2.8,4.6,1.2,-10.5,-6.3
43.9,-26.2,18.1,9.1,-55.1
39.6,-25.7,14.5,6.1,-46.6
->
39.6,-25.7,14.5,6.1,-46.6
2.8,4.6,1.2,-10.5,-6.3
43.9,-26.2,18.1,9.1,-55.1

57.4,18.0,8.5,-42.1,22.7,-11.2,7.8,-62.3
38.8,-6.4,0.4,36.7,-16.8,4.7,-56.9,39.4
-15.8,-58.7,35.6,-30.8,27.0,-5.4,-44.5,34.5
-18.6,-42.8,-8.7,-14.1,-63.4,-14.7,11.4,67.0
10.9,20.7,16.4,1.5,26.2,-22.9,0.7,28.3
->
10.9,20.7,16.4,1.5,26.2,-22.9,0.7,28.3
57.4,18.0,8.5,-42.1,22.7,-11.2,7.8,-62.3
38.8,-6.4,0.4,36.7,-16.8,4.7,-56.9,39.4
-15.8,-58.7,35.6,-30.8,27.0,-5.4,-44.5,34.5
-18.6,-42.8,-8.7,-14.1,-63.4,-14.7,11.4,67.0

32.5,-0.6,21.8,40.7,-0.5,42.9,-21.6,-24.8,25.8,25.2,-4.7,0.0,-12.0,9.8,-0.8
-26.9,-41.6,-8.3,-48.7,-19.0,-4.4,-18.1,14.9,-2.1,13.0,-6.3,7.4,-7.3,-22.5,14.1
10.5,26.4,9.1,21.7,-7.3,28.0,37.3,-24.3,-20.3,-42.0,12.0,-14.3,35.7,31.2,-9.7
11.5,17.3,-3.3,-12.8,4.3,10.3,9.2,27.1,-18.8,-26.2,22.7,17.3,19.8,25.6,-6.4
-29.6,-11.8,-1.4,-10.6,-10.8,-45.9,34.2,17.5,18.3,-35.2,-3.9,-26.6,3.8,17.4,-27.9
->
-29.6,-11.8,-1.4,-10.6,-10.8,-45.9,34.2,17.5,18.3,-35.2,-3.9,-26.6,3.8,17.4,-27.9
32.5,-0.6,21.8,40.7,-0.5,42.9,-21.6,-24.8,25.8,25.2,-4.7,0.0,-12.0,9.8,-0.8
-26.9,-41.6,-8.3,-48.7,-19.0,-4.4,-18.1,14.9,-2.1,13.0,-6.3,7.4,-7.3,-22.5,14.1
10.5,26.4,9.1,21.7,-7.3,28.0,37.3,-24.3,-20.3,-42.0,12.0,-14.3,35.7,31.2,-9.7
11.5,17.3,-3.3,-12.8,4.3,10.3,9.2,27.1,-18.8,-26.2,22.7,17.3,19.8,25.6,-6.4

-5.3,-8.1,-10.4,-7.0,-8.9,-7.3,11.8,-4.0,13.7,10.5,4.8
9.3,13.9,9.0,10.6,12.9,13.2,-16.3,13.1,-15.9,-13.6,-6.1
-56.0,-40.8,-40.9,-33.1,-34.9,-48.2,9.3,-53.9,12.3,51.4,-45.5
-26.4,-32.0,-31.9,-26.8,-32.1,-29.2,13.3,-28.8,19.8,29.2,-9.3
-1.8,-4.5,-2.0,-7.3,-5.1,-4.4,11.9,-2.8,7.3,-1.2,8.6
18.2,34.6,25.3,22.3,32.3,31.1,-53.5,22.6,-54.8,-33.7,-27.1
-1.1,-12.5,-12.5,-10.5,-14.2,-8.5,19.8,-1.3,23.4,3.8,18.3
->
-1.1,-12.5,-12.5,-10.5,-14.2,-8.5,19.8,-1.3,23.4,3.8,18.3
-5.3,-8.1,-10.4,-7.0,-8.9,-7.3,11.8,-4.0,13.7,10.5,4.8
9.3,13.9,9.0,10.6,12.9,13.2,-16.3,13.1,-15.9,-13.6,-6.1
-56.0,-40.8,-40.9,-33.1,-34.9,-48.2,9.3,-53.9,12.3,51.4,-45.5
-26.4,-32.0,-31.9,-26.8,-32.1,-29.2,13.3,-28.8,19.8,29.2,-9.3
-1.8,-4.5,-2.0,-7.3,-5.1,-4.4,11.9,-2.8,7.3,-1.2,8.6
18.2,34.6,25.3,22.3,32.3,31.1,-53.5,22.6,-54.8,-33.7,-27.1

-22.7,20.3
3.5,16.5
15.6,16.0
-15.0,-40.4
-4.9,-0.6
-6.0,-50.2
->
-6.0,-50.2
-22.7,20.3
3.5,16.5
15.6,16.0
-15.0,-40.4
-4.9,-0.6

64.3,17.6,-22.5,27.3,-21.8,19.1,-30.4,-6.4,-23.2,-30.7
29.0,-17.8,16.2,8.0,40.2,-28.2,-22.5,-7.8,24.6,16.7
-52.7,27.8,-23.7,-47.0,21.9,53.0,30.1,40.6,-43.7,-14.8
35.2,-43.8,-17.2,-8.7,37.8,52.7,-16.2,-35.3,9.9,27.8
11.0,-31.2,-25.8,21.8,8.8,-30.7,5.7,-20.4,1.6,-30.7
-54.9,-25.2,-6.6,-8.8,-23.9,-28.4,-11.4,52.3,-8.8,5.5
34.1,-19.3,44.4,13.6,-4.1,7.4,15.6,-8.0,-25.9,-10.8
->
34.1,-19.3,44.4,13.6,-4.1,7.4,15.6,-8.0,-25.9,-10.8
64.3,17.6,-22.5,27.3,-21.8,19.1,-30.4,-6.4,-23.2,-30.7
29.0,-17.8,16.2,8.0,40.2,-28.2,-22.5,-7.8,24.6,16.7
-52.7,27.8,-23.7,-47.0,21.9,53.0,30.1,40.6,-43.7,-14.8
35.2,-43.8,-17.2,-8.7,37.8,52.7,-16.2,-35.3,9.9,27.8
11.0,-31.2,-25.8,21.8,8.8,-30.7,5.7,-20.4,1.6,-30.7
-54.9,-25.2,-6.6,-8.8,-23.9,-28.4,-11.4,52.3,-8.8,5.5

13.9,9.2,-2.5,-25.2,24.0,-19.4,-7.4,2.4,-11.9,42.3,-2.1,-6.3,4.1
11.5,1.1,13.2,-11.7,12.5,-29.8,-4.5,4.3,0.8,-11.6,-0.3,4.7,10.1
17.3,-9.1,65.3,-19.4,-4.1,44.0,0.3,40.3,1.0,3.9,0.0,-20.9,1.4
52.5,-11.3,39.2,-3.4,9.7,-11.1,5.9,24.1,-4.5,-12.3,0.0,-6.8,6.6
-19.8,-1.9,-5.0,10.9,39.0,-6.3,-0.8,-17.6,7.0,-21.4,2.5,13.4,-2.7
->
-19.8,-1.9,-5.0,10.9,39.0,-6.3,-0.8,-17.6,7.0,-21.4,2.5,13.4,-2.7
13.9,9.2,-2.5,-25.2,24.0,-19.4,-7.4,2.4,-11.9,42.3,-2.1,-6.3,4.1
11.5,1.1,13.2,-11.7,12.5,-29.8,-4.5,4.3,0.8,-11.6,-0.3,4.7,10.1
17.3,-9.1,65.3,-19.4,-4.1,44.0,0.3,40.3,1.0,3.9,0.0,-20.9,1.4
52.5,-11.3,39.2,-3.4,9.7,-11.1,5.9,24.1,-4.5,-12.3,0.0,-6.8,6.6
